Each row is followed by the band that its hidden value falls in (each part has its own value, ranges and names):
[ -19   -7  -95 -243  119  -15  105  105  -45  112 -164  147   51  -17
  -15  -65  106   71 -312 -209   25  -12  -54  -56    0 -257  123  -62
   44   68 -196 -140 -194 -219  120   81 -101 -114 -160 -119 -101 -392] : (100)
[  -9  -54 -183 -172  104   27 -125   31 -249 -161 -114  -12  231   12
  -51   75 -129  -31   29  104 -100   63  -34 -118  -76 -116  184   62
  -48   79  198   -7   64  -84  -82    7  225  -91   85  -49   47   60] : (96)
[ 463 -205 -292 -410  500 -243 -280  -54 -395 -114   50  335  302  182
  -69 -332  -41  -77  157 -255   93 -467  -59 -429 -384 -102 -417  390
   16 -375  243   51   76 -328  155 -522   51 -589 -129  -63 -168 -796] : (84)
[-175  131   63 -153 -432  -95  117   59  141  -19 -162   55  -55 -197
  118   36   89  181 -166  261 -117  317 -181  214  128 -148  630 -163
   12  163 -106   29 -252   26  -54  334 -137  288  -39  -71   75  392] : (84)
[ -99   58 -103 -135  186  110   59   58   78  158 -266   48   24    1
   63  -58  212  -38  -35 -107    3   43    2 -143  -39 -122   61   57
   35  149  112 -156 -271 -181  179   54   45 -130 -135  -85  -43 -529] : (91)
[ 259 -164 -118 -266  105 -198 -139  -42  -92 -220  110  167  135   18
   38  -83  -46   17  177   68  -48 -295 -165 -151 -225   27  -56  271
    3 -217  223  104   27  -87   48 -219   -5 -241   56   -6  -51 -120] : (96)
[-241   11  -15   26 -205  106  261   49  192   -7 -154 -175    4 -120
   52  258   -7  109 -181  160 -183  191 -161  131  160 -177  446  -65
  -17  240  -14 -108 -197   49  -35  327   -6  237    7 -100   50  297] : (89)
[-181  126   -4 -178 -314  -41  -79  182  195   15 -175  102  -92  -73
  120  -93  186   32  -96  179   40  522   55  224  161 -146  619 -215
  -10  285  -62  111 -277  128 -198  261 -216  314   -3 -151  153  317] : (96)
[ -65   20  175 -233 -220 -101 -390  167 -346 -178  -25  294  280 -104
  -45   29 -231  -97  121  210  -93  221 -105  -18 -204  135  253  -20
  131   91  118   65   85   38    1  195  -62  -19  210  -79   91    7] : (100)
[ 191  -65  -31 -370   73 -221 -100   18 -269 -104   16  301  158  -34
   -5 -143  -41   83  -84  -85  -33 -236 -174 -104 -211  -86  -37   73
   76 -177  -94   16   13 -235  169  -96  -74 -266  -32    8 -125 -294] : (100)
[-122 -128 -214 -129  522  265  -43  169 -198  -46 -111 -120  163  190
  -73  122  -51 -157 -175 -301  -22   19  208  -25   25 -217 -194 -110
  -17  298 -120 -111  137 -108  -15  -16  171 -159  168    9  -40 -184] : (85)
[-103  -54  294  -36  -93  -38  -32   -5  -62 -273  175  -55   96    9
  192  166 -190  -29  234  105 -319 -108 -174  337 -101  139 -272  -34
  154  100 -153  188  239  166  208   48 -132   90  410  292  -36  420] : (84)
[  48  -45  250 -292 -476 -310    6   80  274 -270  242  234 -206 -205
  221    0   85  216  -38  273 -107  -57 -266  388   -9  129  359 -115
   93  -48 -267  241  -81  146    5  193 -417  204  233  107    6  628] : (85)
[  19 -121  -64 -178   22  -23   63  177  433   19   38  114 -194   -6
  102  -43  261   16 -128  -68  118    3    4   76   64  -55  218   24
   14  101  -49    0 -297   55  -47   79 -323   38   -9 -168   -5 -107] : (85)
[ 204  -73   63 -331 -107 -291 -230  -27 -311 -281  123  279  210  -64
   37  -87 -173   61  150  152 -133 -199 -242  -27 -263   70    7  129
   82 -213   52  163  141  -86   99 -101  -52 -174  138   80  -46   68] : (84)
[ -37  126  -99 -362   60  -41 -268  128 -358   34 -287  291  197  -45
  -46 -186   54  -38  -77  -10   50  230   41 -175 -133 -124  268  -84
   37  105   58  -54 -102 -248   42   73  109 -170  -80 -101   22 -389] : (91)
[-406  222  212  -36 -396  100  -39  175  110   35 -247    2  -18 -144
  144   96   70  -16  -26  247 -136  590  -10  307  143  -32  533 -285
   86  441  -83   26 -199  159  -27  462 -127  385  131  -35  157  352] : (100)
[-196   25 -240  -90  255  233   81  150 -148  202 -373  -38  201   38
 -137   80   19  -64 -314 -204   19  236   78 -209   67 -350  240  -54
  -24  282   31 -291 -206 -214    4  180  155  -86 -195 -260   -7 -510] : (100)
[ -52  -87  -72  -93  194   52  337  -26  156  -46   -3 -171  -76   56
  140   99   98  124 -203 -181 -158 -218  -90  202   97 -238 -146  -69
    3   98 -304  -24  -34  -85  158  -14  -50   -1   53  156 -139  122] : (96)
[-384   77 -102   97  171  353  -73  166  -57   55 -306 -260  175  150
   19  150  -38 -234   38  -29  -95  542  242  102  157 -207  143 -160
  -20  538  100  -43  -27  135 -125  188  151  206  140  -82  150   76] : (89)
[ 190   -6  -95 -409  -44 -260 -400   30 -452 -252  -16  314  267   -9
  -17 -211 -133   -3  134  160  -24   57  -68 -101 -227  -33  183   48
    8 -124  134  194  129 -115  -76 -133   65 -167   83   -5   41   58] : (89)
[ -54  -65  205 -136 -217 -108  -66  122   28 -162  121  128   50  -66
   86   85 -101   15    5   96 -129   40 -155  217  -51   55  117  -53
  121   80 -143  107   16  134   50  162 -278  111  212    8   10  235] : (89)
[  24 -110  -28 -159  491  110 -111   10 -388  -85  -46   41  303  123
  -30   61 -152 -151  113 -245 -149 -329  -36 -201 -275    6 -534  146
  111   16   63 -110  205 -230  332 -160  203 -411  155  136 -151 -575] : (91)
[  48   15 -320 -225  376   83  -94  -20 -302   86 -338   81  274   42
  -92  -97   47  -73   25  -94   10  -52   -1 -447 -184 -188   28  215
  -37    3  366 -204 -137 -362  122 -117  354 -370 -209 -138  -46 -732] : (91)
[ 227  -79  -72 -178  186 -186  198 -182  228  -52   72   21  -94   82
  260 -198  226  110  177 -106  -99 -445 -192   38 -117  -83 -354  254
   32 -218    4  121 -133 -130  299 -330 -138 -183  -75  180 -182 -210] : (84)
[ 140 -164  274 -301 -365 -318  -71  107  248 -329  367  294 -156 -178
  173   40    8  151   30  222  -90 -242 -292  293 -119  246  178   10
  130 -134 -191  221   -3  150   48  121 -448   66  305   86  -29  459] : (85)
[-192  -42   29   -7   21  146 -222  128 -274 -159  -83  -62  317   37
  -59  217 -284 -181  138  122 -174  253    4   -1  -71    5  100    2
   48  264  189    0  153  114  -63  155  124   48  257  -60  112  117] : (89)
[-191   41   66   27 -304   13  269  -22  340  -46  -79 -161 -101 -129
  185  177   84  139  -15  243 -210  132 -212  239  140  -87  375  -20
    6  173    3   16 -226  116   24  254 -101  288   43    6   46  426] : (89)
[-345   47 -184   36  195  330  149  116  -16   58 -307 -303   94   87
    4  205   13  -71 -198  -81 -118  364  154  108  216 -325  209 -204
  -64  469  -67 -127  -61   -3  -94  214  203  164   59  -43   67  144] : (96)
[ 152  -80  -13 -264   -1 -184 -268   93   26 -141   83  246   43   57
  101 -199   65  -74  194   45   53   15   -9   14 -142   49   34  112
   48  -47  118  198  -57   63  -28 -137 -225  -70   89  -58   28  -76] : (96)
[-225   80   49  -15   25  162   59    1   22    7 -216  -96   82  -68
  107  149   43  -40  129  114 -199   69  -99  -18  -53   24   66   40
   61  219  179 -108 -111  -61  204  173  164   -8   86   64   12 -126] : (91)
[ 121  -56   38 -289  -29 -220  159   53  197    9   73  211 -140  -15
  155 -179  205  164 -218 -178   16 -186 -145  178    1 -168   -4  -46
   82  -84 -364   71 -193  -93  168  -40 -395  -33  -86   17 -148 -116] : (84)
[ 432 -171 -125 -552   60 -393 -421   72 -187 -285  198  508   83  -15
    8 -321   40   26  128   63  143 -276  -96 -186 -319  106   71  206
   21 -335  146  212   28 -149  -48 -274 -150 -349   63  -57  -38 -187] : (85)
[-142   31  108  -52 -350  -53   60    5  234 -183    2  -75  -68 -129
  196  135   30   90  122  348 -203  168 -176  268   66   40  382  -35
   12  151   59  140 -102  177  -46  214  -91  277  189   65   99  596] : (96)
[ 109  -24 -192  -88  136  -59  222 -185  184    7 -117  -90    0   20
  166  -74  177   96  150   32 -122 -249 -192 -113  -64 -147  -53  287
  -39 -115  243  -13 -221 -161  186 -186   88 -128 -165   37  -92 -216] : (84)

Part 2:
[ -47  -88   88  128   22  -58  -96  -45  -96   59  -56  -18   85  210
   78  -14   27  -24   19  -38  139   74  -29  117 -163 -134   -1  150
  -53  -75   53   31 -100  198  -69 -152 -114   54   63 -113   48   96] : Q210
[ -47  -61  -88   -1 -122  -29  -51 -114   -4  -42   35  163   80  -19
  183   76  108   -9  -23  100   90   15 -172   51  -26  -44   -7  -60
  214  -16  -33   -5   22  123  -50    1  -59  103   42  -62    5 -135] : Q211
[  54  -12   75   74   15  -98  -32   10  -28  -47  -39   30   55  218
   50  -68  -31  -32  -13  -55  116  -31  -40  -25 -203  -52   -7   93
  -65   -6   41  -44  -49  140 -114 -180  -22   -1   13  -69   27  109] : Q224
[ -84    2   32  112  161  -14  -54  -80   25   78  -25   43    4   40
  149  -16  228   59 -160  176 -124 -264  151  -11  115  -56  103  134
  141  -37   24  149  -55  -75  -34   21   37   -7  115   37 -105  129] : Q317
[ 186  142  102   88  178 -106 -231  -61  120 -161 -180  188 -103  156
  -84 -139  145  -98 -226  -11  -87 -323  -50 -296 -217   27  -46  -25
 -142   68   36  -51  -11  -76 -129  -35  110  -87  212   63 -136   49] : Q317
[  66   36   32    9   82 -119  101  186  -37   -7   76  -37  -10  217
   -1   19  -47 -105  -43 -236  -19  -39   17 -134 -218  -61  -26  150
  -84  -21    9    9   -7  118 -139 -179  -74  -48   92    3   38   44] : Q210
[  57  -54   96   31  178 -117  -55  143 -188   42   20 -107    7  295
  -21   -7 -126  -71  108 -294   85   76   17   -8 -333 -193  -15  217
 -154 -119   -6  -10 -140  303 -149 -250 -226  -23   98  -94   93   71] : Q224
[-114  -21  -82   11 -278  -99  293  125   66  -38  137    6   91   20
   58  123 -131  -85    6   44  159  134 -161   41  -14   69   10  -26
    9   11  -28  -85   80   27   11 -109   80   89 -112  -74  107  -10] : Q210
[-148    4  -73    3   40  -67  158  197   62  -35  136  -84 -135  -90
 -164  108 -197    4   22  128  -94   43   30   48   68   44  156    6
  -31  -95  -85  -39   -2 -118   43  -34  110   24 -118   19   10  110] : Q251
[-123  -17  -83   88  -40  -64  196   12  -60  -18  104  -59   30  -99
   61   12  -71  -78   25   75  -54    2    7   66   80  -57  150   21
   -8   21  -98 -103   23  -55   35  -84   -5  118   -3  -71   68  -90] : Q421
[  22  100   46  201    0 -109  178   19   77 -124  -34  -28   -3   55
  -22 -180  -26 -134 -133   48  -98 -166   82 -114  -22   50  109   51
 -224  164   20 -148   80 -229  -14 -155  157   35   36  -10  -10   85] : Q421
[ 105   96 -152  -12 -101 -141  110   46  -58 -190   63   11   18    6
  -50  -28 -119 -274  -14 -242  -39   32 -192 -238 -213  -53   11  -83
 -178  103 -131 -273   44   11  -38 -168  -71  104  139 -114   80 -294] : Q421
[  57   83  -63   44  -38 -165  246  147  -72 -105   80  -98   30   68
  -30  -32 -144 -283    6 -258  -32  -14  -69 -227 -185  -58   31   39
 -281   92 -115 -231   25  -25  -18 -211  -77   73  156 -103  117 -188] : Q251
[ 174    6  141   55  302  -72 -267   21  -71  -43  -78   90  -85  286
    6 -100   99   -2  -62 -201  -64 -137   58  -97 -329 -135  -55  159
  -19  -45   76   80  -59  206 -242 -136 -154  -94  179   51  -70   90] : Q210
[ 138  134  -29   79   18 -126   63   25   51 -221  -17   66  -63   33
  -85 -142  -54 -187 -111  -91 -118 -143  -60 -234 -163   29   42  -60
 -191  153  -44 -214   88 -127  -78 -134   78   22   99   -1  -14  -99] : Q421
[-98 -78  45 144  43 -57  97 -20 -52 -33  33 -23   8 -33  98 -62 -59   1
  83 156  16 -25  53 148  26 -53 136  55 -24  16 -45 -80  22 -24  -6 -90
 -30  96 -15 -49  52  16] : Q251
[  83   22   70   84   59 -119  133  174   47 -184   53   11 -110   87
  -89 -102 -185  -77   39  -55  -27   -7   10  -42 -199   47   39   18
 -179   81    1 -151  117  -49 -112 -171   28   -2  -30   43   36   58] : Q317
[ 154    7  174   76  408 -124  -19  245 -201   59   42 -150  -84  368
  -20  -89  -27 -106   21 -459 -142  -92  231 -135 -375 -223  -15  354
 -214  -58   39   77  -84  218 -238 -275 -289 -111  249   37   38   98] : Q211
[ -66  -53   35   57  154  -82  143  186  -40  -73  124  -77 -143  -40
  -84   -5 -231   10  143   54  -71   30   84  113  -48  -25  147   54
  -77  -46  -81  -88   40  -19  -46 -109  -31   24  -77   30   56   55] : Q251
[ -96 -100   94  182   36  -52  125  -97    5 -134   21  106  -42 -181
  143 -126  -85   66  129  374   32 -109   20  247  105   22  171  -80
   43   95  -71 -158  142  -91  -17  -19   63  107 -101   16   43  -40] : Q421
[  89  -60  160  155  288  -70 -130  -70 -168   -4  -66   25    6  177
  175 -162  115  -32   36  -99  -41 -179  127    6 -199 -195   32  187
  -50   18   11    6  -46  149 -163 -146 -228    8  227  -18    4  -21] : Q317
[-263 -136 -122  -17 -213  -42  292  122  -62  130  228  -87  124  -36
  164  240  -99    4  107   76  145  223  -76  228  107  -54   75   78
  178 -124  -68   49   -4  140   45  -69  -71  133 -117 -106  140  -21] : Q210
[ -78  -44   -2   38   38 -116  287  232  -78  -19  172 -128  -38    6
   -6   54 -220  -98  137  -78   -2   70   33   41  -72  -48   93   90
 -130  -25 -103 -107   37   23  -21 -155  -89   56   -3  -31  133  -40] : Q317
[  54   52   81   17  216  -53 -217    0   75    2  -80  114  -75  191
  -19  -16  132   91 -173   67  -58 -255   59 -116 -102  -15   12   97
   96  -97   63  142 -105   56 -142  -24   89 -124   52   71 -140  245] : Q224
[  51  116   -9   46  123  -67 -174  -21  130 -104  -99  100 -112   61
 -138  -40   87  -41 -212   77 -132 -212  -18 -206  -69   38   44  -23
  -56  -14    9   -8  -52 -134  -42    1  153  -47   96   37 -142  113] : Q251
[-50  28 -36  78  15 -76  66  19  12 -45  18 -19  -7   6  -4 -13 -15 -78
 -56  49 -52 -69   2 -55  -8 -21  93  32 -67   8 -46 -69 -16 -79   8 -76
  35  54  53 -45  -1  11] : Q251
[-32  13 -20 -13 123 -71   7 107   0   1  65  12 -77  32 -24  86  -2 -29
 -40 -16 -75 -85   7 -71 -55 -44  45  55  25 -86 -57  36 -39  27 -54 -28
 -25 -17  82  24 -19  11] : Q317
[  18  -27  -43   34  -74  -28 -168  -79   30  -73  -34  131   30  121
   42    8   78   -3  -77   14   64   71 -132   24 -146  -34  -27   -7
  104  -26   58   15  -12  116  -91  -70  -22   57   15  -52  -43   33] : Q211
[-146   -8 -101   52 -112  -72  314   31   47  -98  160   50  -22 -260
   80   46 -112  -40   37  261  -44  -68  -56   86  190   65  165 -126
   81   71 -147 -154  146 -154   52   12  123  115  -93    7   63 -151] : Q421
[-163 -138  111  160  119  -63  165   44 -144  116   74 -111   53   35
  184    3  -34   10  135   92   53  -25  138  216   37 -137  125  193
  -25  -58  -46   24  -37   79   -9 -112 -139   76   46  -57  107   46] : Q317
[ -89  -54  -42    5 -162  -77  263  142   56  -53  169   44   21   -8
   90  100 -119  -12   46   75   93   92  -90   99  -10   58   28  -14
   99    8  -23  -39  125   42  -50  -80   36   60 -122    3   82   -5] : Q210
[ -57  -85   36   44   16 -105  182  143 -146   65  123  -91   68  137
  118   67  -99  -89  116 -162  101   88   -7   73 -150 -133   12  159
  -51  -57  -47  -19  -19  209  -79 -181 -186   51   61  -80  143  -49] : Q210
[-182   -5 -261  -68 -415  -17   46 -129  164  -52   64  195  123 -164
  105  233   92  -34 -133  285  148   94 -347   16  160  100    6 -223
  274  -36  -67  -32   29  -33  106  110  169  162  -76 -108  -15 -135] : Q211
[  55   88  107  142   10 -145  244   87  125 -145   -3   77  -34   27
   37 -113  -30 -131  -91   83  -18 -256   11 -157  -50  108   30  -16
 -187  165  -18 -146  149 -185  -54  -89  154  -16   70   61   15    8] : Q317
[  75   24  -76 -117  -50  -63 -100  103  138 -183   60  183 -113   71
 -112   72 -112   63  -41   43   46   46 -181  -55 -182   95  -27 -116
  152  -62   11  -28   42   99 -145  -44  106  -43 -151   51  -63   93] : Q224
[-188 -103  -87   18 -170  -36   82    4  -68  119   88  -66  160   94
  133  146  -21   14   26   50  170  170  -77  158   20  -89   55  110
  128 -132   -6   58 -112  175   21 -111  -52  107  -78 -159   78   84] : Q224
[  91   35  -63  -52   56 -104  -73  160 -139   39   49 -117   48  347
  -69   58  -47 -149  -49 -453    6  131  -40 -181 -354 -178  -59  213
 -109 -114   23   28 -161  272 -140 -262 -201  -16  136 -119   42   45] : Q224
[ -45  -72 -104  -50  100    7 -299  -43 -178  172   17  -42   86  255
   82  144  179   17  -72 -239  -12  130  -15   19 -173 -261  -18  228
  206 -234   42  226 -243  344 -109 -105 -266   32  152 -124  -40   55] : Q210
[  73  -99   47   -6   64 -105  -46   75 -139 -114   56   72  -42   84
   27   13 -161  -75  202 -148  129  132 -162   73 -313 -119  -42  -12
  -51  -39  -77 -135   24  281 -148 -145 -231   58   64  -54  117 -174] : Q211
[  35   83  -66   29 -266 -126  217  -85  190 -246   15  285   48 -172
  153  -11   36 -154  -99  240  102 -219 -288 -174   32  176  -22 -281
   31  210 -108 -245  221 -163    2   49  199   89   47    6   20 -277] : Q317

[ 345   87 -113 -472   12 -279   38  181  291 -324  114  -32  -96  -53
  252   64 -404 -293  153  303   15 -148  -50  157  -79 -199  -11  300
 -325 -144    7   41    1 -212  382  103  -23  -66  286  -46 -291 -352] : T
[-134    8  -17  119 -234   81 -107 -310  171  167  -19   49   30   92
   -2  138   78  177  164  -73  130  -10 -131  -51  113   25 -300 -163
  435 -139 -280  -89   90  145 -141   29  104 -107 -294 -188    1   25] : V
[  92  -65 -161   54 -188   91 -145 -295    2  -27 -296 -280 -122  -18
  -45  172  205   -5   87  168  -32 -244  -13  246   82  -82   36  203
  147   86  130  199  -35   62 -121   22  184  -80  -72   16  123 -188] : T
[-103  114  137 -227  119  -49  321  -40   89  -16 -101  188  -68  353
  177 -113 -308  141 -107  173  -36   86  313 -165   63  -57  -59 -249
 -167 -102 -125 -114    1  -44  -83  -24  134 -125   76  -23  -84  239] : Z
[-214  220 -219   44   18   48  135   85   37   60   24   56  148   30
  114 -179  -29   73  -70  -96  170   20  127   83  167  -20  -51  -13
   57   54 -256 -181   20   68 -151  128 -174  201  -61   82  199   18] : D
[-139  259 -175  165 -118   68  -85 -283  194   -1 -171 -158  244  141
  200  154   91   76  -31  -83   16  -89   42   35  442 -195  -96   98
  -39  -37  -85 -194    4  114 -308  -55  -43  192 -252  292  177  -60] : T
[ -85  -93 -379   56   24  250  186  -60 -302  103 -134 -105 -237 -201
 -212 -310  177   92  -31   67  228 -172  193  430 -100  115  214  153
  406  285  -44  267   42   22 -152  172  -33   29   86 -105  325  -42] : T
[-104  181  -61  -73  -64    0    3  -90  168  -70  -73   37  117  105
  202   56  -40   -1   22  -21   42  -66  -43   -8  180 -141 -121  -67
  -31  -81 -163 -157   28  118  -40   -2   25   53  -63  119  -11  -87] : D
[ -27   67  -76  150 -221  -80  -87  137  160   58  -56  -10  129   42
  120  107  -77    2   76   72  -57   15  -97   -9  146   38  -79  -37
 -161  -23 -167 -104  -98  149  -26  149   33   25  -78  -11   27  -80] : B
[  -2  -60   15  -33   59   15  243   85    0  123   -3  102 -234   93
   36 -168 -115   37  -20  281 -100   93  159  -46 -107  150   86 -130
 -227  107 -115   45   59   -8  -13  195  144 -135  155 -126 -130  117] : B
[  36  -11 -241  200 -141   70 -119 -152  174  180   85 -120 -126 -153
  -25   66  174  -61  151   88   21  -19 -144   87   40   83  -85  135
   49  158 -153  -42   94   85  -80  236  -15   46  -58  -51  -29 -169] : V
[ 152   83  -52 -234  -65 -156  -56  -95  169 -160  -41 -160   74   28
  194  141  -44    7  134  149   -2 -132   26   96  159 -241  -49  169
   36  -93  -58  150   44 -149   75   52  -34  -86 -128  -44 -150 -218] : Z
[-191 -115 -149  210 -211  150  130   91 -263  307  -96   35  -96 -124
  -69 -263   38  293   22   23   41   51  113  220  -61  290   84 -218
  312  231 -241  239    7  127  -79  301  -13  -92 -152 -242  156   82] : V
[-216  192  -25 -124  -43  141   99 -374  130   51  -16   71   44  236
  144  -58  -46  150   -3 -136  237  -52  100   55  111  -60 -281  -34
  377 -244 -200 -183  228  -34 -174  -72   51   21 -237  -22   82  102] : T
[ 158   16 -242   99  -28   -5 -238 -293  305  -54   60 -212   17 -132
  -42  308  323 -117  250  102   71 -158 -248  -15  246 -234  -81  256
  137   23 -146   -4   79   56 -124   39  -14   17  -98    7 -106 -298] : B
[ -66   64 -129  225  -72  -59   -6  140  144   98  -69  -15  100  152
  -92   62   23   13  -10   94   69   37   86  -69  141   39  -93   37
  -39   14 -140 -206 -174  114 -242  111   23   89   -2  -62  251   90] : Q
[ -66   87 -282  356 -175    7 -181  -46  171  183   62 -158  216  -83
  -49  130  222   98  135  -66  130    7  -84   31  307   -9 -124  152
  222   57 -282  -98  -15   91 -270  183 -177  152 -295  -56  190  -85] : C
[  70  226   18 -115 -158 -254 -201  -60  398 -213  -48  -83  369  188
  271  362 -103   -7  149   16   16  -92 -115 -126  388 -351 -249   69
  -42 -295 -166 -157  -82    9  -11  -75  -36   11 -241   61  -93 -187] : D
[ -14   77  -39  -66 -170 -206  122  460   25  -78 -210  107   78  163
  108  -48 -446   -9  -76  179  -43    8  166   66    3   58   11 -107
 -308  -24  -40  -94 -356  107   86  121   57   -9  203  -46  186   34] : Z
[ 142   40  -61 -211   37 -117  -56 -177  227 -173   71  -69   85  -17
  103  178   76   17  224  114   94 -131 -103  -38  202 -307  -73   85
  207 -135 -213  130  115  -84   40  -12  -30 -129 -131 -110 -249 -214] : Q
[-145 -109 -151  -37  258  270  402 -155 -283  202   35   71 -329 -118
  -72 -433  198  232  -34  150   65   36  262  118  -85  119  269 -166
  233  321 -236  316  291  -44 -140  211   -4 -127   45 -136  -92  127] : B
[-169  -93 -137  117 -142  242   98  -78 -287  214 -136  -62 -140 -151
   12 -251  227  202   17   32   -4  -58   49  295  -67  197  155 -109
  260  235 -142  314  172   98  -59  249   61  -80 -157  -98   64  -36] : B
[-275   37 -228  267  -63  334   96 -319  -51  393   95    8 -159 -102
  -13 -244  272  182   16 -112  127   73   22  129   16  235  -76  -79
  323  208 -296  -53  318  106 -256  248  -46   87 -220  -41   83   74] : V
[  25   64 -417  311  -69   85 -177 -107  211  113  106 -171    6 -261
  -54  118  289 -124  156   14   79  -65 -220   78  218  -38  -14  232
    4  228 -208 -119   35  169 -171  205 -151  202  -29  101   68 -266] : C
[-152  213 -190  159 -105   53 -110 -238  150   15 -144 -148  247   88
   98  146  187  108   11 -113   97  -94   25   33  392 -198 -127   69
  166   -8 -150 -144  -19  120 -304  -22  -83  163 -273  173  215  -68] : Z
[-195  164  -70   59   56   73  100 -192  132  109   76   44  146  147
   90  -54  112  180   14  -77  154   51   97  -90  246  -79 -144  -66
  223  -81 -317 -139  178    1 -255   39  -75   63 -253  -18   29  108] : Q
[  18  173  -36 -258   49  -76   73 -174  269  -98   76   31   21  174
  162   43 -154  -20   66   53  155  -49   72  -26   95 -179 -217   93
   91 -214 -156 -157  121 -130  -17  -22  -10   -7  -43  -44  -88  -39] : Z
[-153  -75   17 -122 -237  174   78  -41 -290  -42 -393   52 -137  -64
  168 -129    4  124   -3   67 -127 -187  -62  277  -92   56  159 -340
   74  137  -17  315   -8  284  161   66  268 -202   17   40  -30 -141] : D
[  -5  141   34  201 -101 -117  -84  -32  369   14 -120   -7  150  272
  157  296  -67  -41   17  167 -196   66  -43 -304  334 -105 -123  -88
 -467  -71 -101 -314 -152  195 -207   -7  153   32  -26  166  -52   35] : B
[ -42   38  -21 -280  175  -38  398  155  -18   46   79  186 -223  167
   36 -330 -314   55  -83  205  126   90  354   39 -199  107  -10  -58
  -18   -9 -147  -28   67 -182   29  162   13  -83  213 -216  -11  194] : Z
[-193  -12  -59 -231   61  222  263 -219 -122   85  -28  177 -280   83
  -65 -291  -20  116  -13  -10  282  -70  147  174 -245  106 -123 -135
  502  -41 -175   18  209   -8  -34   45  135 -113   51 -222   86  120] : Z
[-220   89   26 -392  171   63  478   -3 -149   32   59  286  -98  176
  121 -443 -316  290  -83   -6  269   57  377   94 -113   34  -51 -255
  388 -122 -307   76  199 -178   21   56  -51 -135  -18 -248  -14  249] : Z
[ 177   94 -127  136 -335 -192 -268  115  343  -56 -179 -216   82  160
   59  336 -158 -244   61  203  -76 -113  -81   95   95   -4 -183  346
 -348 -124  154 -248 -270   63  -44   89  148  104   54   54  211 -177] : T
[  67  -58  -80  -32 -223    3 -198 -177  166  -34  -24  -46  -17  -66
  -12  209  106  -26  257   41  115 -160 -279   83   14  -66 -187   37
  343 -137 -174   63   60  102   65   44  128 -139 -128 -194  -85 -225] : B
[-250   88 -125 -323  183  211  453 -155 -265  -13  -18  195  -80   -3
  132 -464 -140  311  -73  -78  272  -68  301  239   14  -52  119 -215
  467    9 -290  224  259  -85  -23   10 -101  -81  -59  -81   11  109] : T
[  47   52 -103  -60 -249   -5 -163   -1  184   -8  -18  -65  -88   -9
   82   87   -2 -214  117   67   68 -130 -199  204 -160   78 -210  188
    1  -91  -14 -129   53   65  131  159  139   33   37  -59   33 -235] : D
[ -43   49 -217  -69  -10   94   47 -157  -28   29  -24 -110  -60  -67
   -3 -100  140   58   52   14  180 -123   83  233   27  -50  -23  146
  326   69 -118  105  125  -57  -85  119  -67   28  -91  -72  109 -105] : Z
[-100  -42 -281  150 -158  150  -32  -23 -291    8 -341 -214   32 -232
  -17  -68  299  157   11   30  -25 -214   29  350  170  -57  269  -19
  214  342  -40  369 -102  213 -108  142  -30    4 -111   90  225 -213] : D
[ -28  293  -59 -138   15 -211  109  158  305  -73   94   63  231  228
  270    3 -340   -5  -32   40   77   78  171  -88  226 -138 -178   72
 -236 -184 -202 -298  -42 -111  -42   68 -155  137  -37   52   14   28] : Z
[  85  201 -207 -143   91  -23  -41 -342  328 -150   73 -139   72   45
  134  161   56  -77  110   36  160 -147  -10   22  289 -325 -129  284
   90 -121 -118 -120  144 -108 -128  -66  -93   93  -86  120  -66 -187] : T
[-196  236   54 -225  164  -30  385   87   10  -29  -24  203   89  198
  386 -273 -295  185 -150   65  -84  121  299 -100  196  -97   89 -306
 -321   18 -244  -58   98  -23  -16   66  -73    2    0  156 -172  141] : D
[ 133   31   -2 -101 -502 -216 -294  303  140 -189 -258  -88  123  -19
  243  256 -238 -201  147  128 -135 -201 -300  244  -58   -3 -116   55
 -243 -139   70   23 -249  196  350  135  188  -63   30  -10    2 -384] : D
